Below is a small trained network, with its code and all its weights. Each question gives an input and a class and asks what happens when units are switched off, that is, made to give their printed mean instead of their output.

import numpy as np


def w(rows, s, z=0):
    codes = np.array(rows[::2]) - 128.0
    scale = np.full(codes.shape[1], s)
    scale[-1] = z or s
    return codes * scale


def f(y):
    return np.maximum(y, 0)


def log_softmax(a):
    a = a - a.max(-1, keepdims=True)
    return a - np.log(np.exp(a).sum(-1, keepdims=True))


def net(x, mask):
    res = np.array(x, float).reshape(1, 2) / 4 @ E
    y = f(res @ A[0][:, :-1].T + A[0][:, -1])
    res = res + np.where(mask, y, B[0][:, -1]) @ B[0][:, :-1]
    return log_softmax(res[-1] @ U[:, :-1].T + U[:, -1])


A, B = {}, {}
E = w([
[194,29,56,4],'x0',
[178,251,121,31],'x1',
],0.014)
A[0] = w([
[213,185,89,22,253],'n1',
[127,168,139,129,66],'n2',
[180,166,115,4,138],'n3',
[34,120,171,180,92],'n4',
[130,215,249,123,163],'n5',
[137,196,146,136,156],'n6',
],0.016,0.0033)
B[0] = w([
[190,145,105,140,253],'n1',
[11,36,140,79,154],'n2',
[198,154,152,175,236],'n3',
[103,181,233,193,199],'n4',
[58,117,148,203,214],'n5',
[28,121,90,196,180],'n6',
],0.012,0.026)
U = w([
[133,135,92,127,108],'0',
[118,148,133,80,29],'1',
[135,6,96,102,197],'2',
[123,161,126,82,1],'3',
[91,71,135,170,134],'4',
[209,108,82,140,131],'5',
[127,220,181,171,156],'6',
],0.021,0.0065)

Each question gives the input, the list of numbers given to net, and the class t.
The units are the neurons (one row each of A and B). Each row of codes is followed by its name. A weight is (code - 128) times the scale printed after its matrix; where a second scale follows, it is the last column's (A, B and U).
mask holds one flag per neuron, in row order. A switched-off neuron (its flag False) gives its mean, the last column of its row in B, instead of its output. The means were averaged over made-up inputs and are rounded, as every weight is.
A unit's drop is (log p(t) with every unit on - log p(t) with that unit switched off) / (log p(t) with every unit on - log p(t) with every unit switched off).
The circuit of an input: a set's keep is (log p(t) with only the set's units on - log p(t) with every unit switched off) / (log p(t) with every unit on - log p(t) with every unit switched off). Starting from all 6 units, units are removed one at a time, each time the one whose removal leaves the highest keep (on an exact tie, the one counted first), for as long as the keep stays at least 0.8.
circuit, biggest first: the units of the circuit, biggest drop first
most important unit: the unit with the biggest drop
top k neurons: the k neurons with the biggest drops, biggest first
drop when u is switched off: that unit's drop, to one decimal
input [-5,7], class 4: circuit, biggest first : [n2, n6, n4]
input [-2,-8], class 6: top neuron : [n4]
input [4,-8], class 2: top 4 neurons : [n5, n6, n3, n4]
input [2,-1], class 5: top 3 neurons : [n4, n5, n2]
input [1,-2], class 2: circuit, biggest first : [n4, n3, n5]
input [-7,4], class 4: circuit, biggest first : [n2, n6, n5]
input [1,4], class 5: circuit, biggest first : [n4, n1]
input [-8,4], class 4: top 4 neurons : [n2, n6, n5, n3]
input [4,-3], class 2: top 2 neurons : [n3, n1]
input [8,-5], class 2: top 3 neurons : [n1, n3, n4]
input [0,-6], class 6: top 2 neurons : [n4, n2]
input [-5,8], class 4: top 2 neurons : [n2, n6]
input [7,-4], class 2: top 3 neurons : [n1, n4, n3]
input [-2,1], class 4: most important unit : n3
input [8,-7], class 2: drop when n3 is switched off : 0.0
input [-8,7], class 4: drop when n2 is switched off : 0.2
input [-7,5], class 4: drop when n2 is switched off : 0.2
input [3,-5], class 2: drop when n5 is switched off : 0.2
